Below are the code and all the weights of a small trained network. Each question names an input and a class and asks about switching units off, where a switched-off unit gives its printed mean instead of its output.

import numpy as np


def w(rows, s, z=0):
    codes = np.array(rows[::2]) - 128.0
    scale = np.full(codes.shape[1], s)
    scale[-1] = z or s
    return codes * scale


def norm(h):
    return h / np.sqrt((h * h).mean(-1, keepdims=True) + 1e-5)


def f(y):
    return np.maximum(y, 0)


def log_softmax(a):
    a = a - a.max(-1, keepdims=True)
    return a - np.log(np.exp(a).sum(-1, keepdims=True))


def net(x, mask):
    res = np.array(x, float).reshape(1, 8) / 4 @ E
    u = 0
    for l in range(4):
        y = f(norm(res) @ A[l][:, :-1].T + A[l][:, -1])
        res = res + np.where(mask[u : u + 8], y, B[l][:, -1]) @ B[l][:, :-1]
        u += 8
    return log_softmax(norm(res)[-1] @ U[:, :-1].T + U[:, -1])


A, B = {}, {}
E = w([
[190,125,161,197,92,32,41,115,51,89],'x0',
[139,126,123,138,145,129,128,134,131,134],'x1',
[125,126,141,130,131,122,128,99,149,132],'x2',
[143,87,138,177,61,215,70,144,206,99],'x3',
[135,131,98,120,120,126,127,125,128,125],'x4',
[147,20,139,7,206,53,95,176,138,53],'x5',
[122,127,99,124,115,115,130,117,137,127],'x6',
[178,189,164,123,99,84,163,195,194,90],'x7',
],0.012)
A[0] = w([
[169,205,142,104,136,68,185,155,159,133,44],'L0N0',
[112,227,130,77,198,77,230,83,55,147,3],'L0N1',
[72,186,111,84,175,162,234,131,136,149,58],'L0N2',
[122,229,123,154,122,141,197,93,86,167,68],'L0N3',
[101,171,129,171,134,106,160,109,92,150,147],'L0N4',
[129,189,137,162,126,48,103,103,57,119,101],'L0N5',
[74,109,97,121,169,160,120,54,28,179,29],'L0N6',
[142,249,151,122,117,97,158,167,160,115,31],'L0N7',
],0.019,0.0077)
B[0] = w([
[100,66,140,173,133,113,180,118,134,99,202],'L0N0',
[102,77,113,120,105,83,53,253,135,178,247],'L0N1',
[196,118,153,69,127,167,171,88,117,190,250],'L0N2',
[80,224,100,128,137,144,99,101,138,94,249],'L0N3',
[125,178,113,161,119,135,123,121,97,126,210],'L0N4',
[204,121,149,107,121,104,114,96,96,156,233],'L0N5',
[89,47,145,193,130,112,204,110,135,86,221],'L0N6',
[103,75,124,188,127,127,181,104,117,96,208],'L0N7',
],0.023,0.014)
A[1] = w([
[170,208,146,103,101,36,236,184,192,92,25],'L1N0',
[98,96,106,69,173,156,110,117,108,106,13],'L1N1',
[136,111,160,137,165,128,163,144,79,167,65],'L1N2',
[102,69,135,1,229,14,180,148,118,122,61],'L1N3',
[85,110,123,106,118,132,57,192,151,140,66],'L1N4',
[93,166,175,117,114,120,108,113,132,118,47],'L1N5',
[155,116,128,183,56,251,99,142,233,125,38],'L1N6',
[61,110,123,98,169,134,80,71,94,117,5],'L1N7',
],0.015,0.0031)
B[1] = w([
[104,81,127,180,149,144,172,60,100,144,148],'L1N0',
[129,132,142,143,147,110,184,121,149,164,149],'L1N1',
[128,116,100,86,106,86,62,102,227,76,179],'L1N2',
[68,249,86,112,180,128,123,114,96,51,249],'L1N3',
[127,122,122,98,143,142,54,125,199,85,165],'L1N4',
[105,97,72,96,126,136,111,94,96,105,137],'L1N5',
[95,54,108,137,79,111,38,197,99,197,199],'L1N6',
[136,111,159,145,83,127,137,146,150,111,141],'L1N7',
],0.015,0.013)
A[2] = w([
[103,254,121,177,108,170,134,113,168,120,46],'L2N0',
[111,221,111,86,178,116,127,119,205,39,58],'L2N1',
[113,81,156,184,136,122,220,141,177,70,24],'L2N2',
[144,118,135,37,167,211,196,139,194,172,13],'L2N3',
[255,142,173,119,142,87,133,96,125,132,37],'L2N4',
[142,172,84,78,137,104,89,108,144,173,16],'L2N5',
[123,188,140,108,175,72,160,164,94,162,4],'L2N6',
[122,140,152,118,124,115,110,157,95,139,60],'L2N7',
],0.022,0.0022)
B[2] = w([
[76,158,91,46,231,162,128,168,133,46,238],'L2N0',
[54,214,95,113,178,209,142,156,89,115,241],'L2N1',
[116,62,190,204,164,126,173,79,164,69,253],'L2N2',
[255,159,138,82,23,66,128,34,102,129,251],'L2N3',
[209,135,158,38,87,136,168,96,150,145,201],'L2N4',
[110,94,170,132,176,130,197,134,132,95,179],'L2N5',
[108,79,134,159,84,230,68,124,160,168,182],'L2N6',
[165,120,152,115,127,165,132,146,242,105,158],'L2N7',
],0.016,0.012)
A[3] = w([
[115,124,130,107,148,82,70,233,120,209,3],'L3N0',
[205,163,154,135,121,85,104,108,82,138,74],'L3N1',
[120,166,106,188,101,146,98,104,132,149,4],'L3N2',
[119,162,151,119,153,142,97,136,178,145,29],'L3N3',
[133,144,140,153,117,133,78,155,147,182,15],'L3N4',
[177,141,156,93,93,121,149,95,177,148,88],'L3N5',
[81,250,87,143,160,165,109,133,110,134,23],'L3N6',
[206,162,162,106,137,96,111,84,114,161,46],'L3N7',
],0.022,0.0014)
B[3] = w([
[136,147,131,169,70,176,54,161,252,190,186],'L3N0',
[105,135,92,45,56,201,195,97,160,186,188],'L3N1',
[115,109,130,52,151,128,167,156,116,78,152],'L3N2',
[141,171,66,162,157,146,175,144,89,144,150],'L3N3',
[153,130,135,112,172,7,168,171,149,181,155],'L3N4',
[188,215,130,172,139,97,74,127,34,125,209],'L3N5',
[127,162,165,84,224,138,79,162,95,77,251],'L3N6',
[182,148,98,94,100,150,143,96,79,187,202],'L3N7',
],0.017)
U = w([
[68,205,115,90,233,162,88,136,102,57,241],'0',
[218,151,119,69,67,123,146,33,89,172,125],'1',
[71,18,153,246,140,89,204,52,146,60,6],'2',
[104,97,111,153,97,89,36,199,202,196,117],'3',
],0.011,0.0014)

Each question gives the input, the list of numbers given to net, and the class t.
The units are the neurons (one row each of A and B). Each row of codes is followed by its name. A weight is (code - 128) times the scale printed after its matrix; where a second scale follows, it is the last column's (A, B and U).
mask holds one flag per neuron, layer by layer. A switched-off neuron (its flag False) gives its mean, the last column of its row in B, instead of its output. The means were averaged over made-up inputs and are rounded, as every weight is.
A unit's drop is (log p(t) with every unit on - log p(t) with that unit switched off) / (log p(t) with every unit on - log p(t) with every unit switched off).
The circuit of an input: a set's keep is (log p(t) with only the set's units on - log p(t) with every unit switched off) / (log p(t) with every unit on - log p(t) with every unit switched off). Starting from the 12 units with the biggest drops (on a tie, the unit counted first), units are removed one at a time, each time the one whose removal leaves the highest keep (on an exact tie, the one counted first), for as long as the keep stays at least 0.8.
units of the circuit, in order: the units of the circuit, biggest drop first
unit that matters most: the unit with the biggest drop
k most important neurons: the k neurons with the biggest drops, biggest first
top k neurons in layer l: the k neurons of layer l with the biggest drops, biggest first
drop when u is switched off: that unit's drop, to one decimal
input [1,3,8,-3,5,1,5,-4], class 2: unit that matters most => L0N6
input [3,4,-7,8,2,-5,3,-6], class 3: units of the circuit, in order => [L1N6; L0N7]
input [-8,-1,-1,7,6,-5,1,5], class 1: 2 most important neurons => [L0N1; L0N2]
input [7,-6,8,3,0,-7,7,0], class 0: 3 most important neurons => [L2N0; L0N2; L0N3]
input [1,-2,5,-7,-3,2,-2,7], class 2: 2 most important neurons => [L0N0; L0N7]
input [-8,-3,6,4,-6,7,-2,-2], class 1: 2 most important neurons => [L2N3; L0N1]
input [8,3,-5,6,5,4,5,8], class 1: 2 most important neurons => [L0N6; L2N4]
input [-8,6,3,6,4,-5,8,8], class 1: 4 most important neurons => [L0N2; L0N1; L0N6; L2N3]
input [4,1,-8,-8,-1,7,0,1], class 3: units of the circuit, in order => [L0N1; L3N0]
input [3,-5,-7,-7,1,2,-7,-6], class 3: 2 most important neurons => [L0N1; L0N7]
input [6,8,-8,0,-8,5,-8,3], class 1: 2 most important neurons => [L2N4; L0N5]
input [-7,-3,-4,2,4,6,-5,3], class 1: 2 most important neurons => [L2N3; L0N2]
input [-6,-2,-8,8,0,3,-2,7], class 3: 2 most important neurons => [L1N6; L0N6]
input [-8,7,-2,-4,-4,-3,8,0], class 1: units of the circuit, in order => [L0N2]
input [-5,-6,-2,8,-8,0,2,8], class 2: 2 most important neurons => [L0N1; L0N7]
input [7,-4,-7,-8,1,-2,-7,-6], class 3: 2 most important neurons => [L0N1; L0N2]
input [2,-8,6,7,-1,3,7,-4], class 3: top 3 neurons in layer 0 => [L0N6; L0N5; L0N2]
input [-2,3,6,6,-8,3,-8,-5], class 3: top 2 neurons in layer 0 => [L0N2; L0N6]
input [1,3,-7,4,0,6,1,-7], class 2: top 2 neurons in layer 2 => [L2N2; L2N0]
input [-5,-1,4,7,-6,-5,-4,2], class 3: units of the circuit, in order => [L1N6]
input [-4,2,-5,5,6,1,3,5], class 2: top 2 neurons in layer 0 => [L0N1; L0N7]
input [0,-3,7,1,4,5,0,-6], class 2: drop when L2N0 is switched off => 0.0
input [3,6,4,-8,-4,3,3,5], class 3: drop when L0N1 is switched off => 1.2
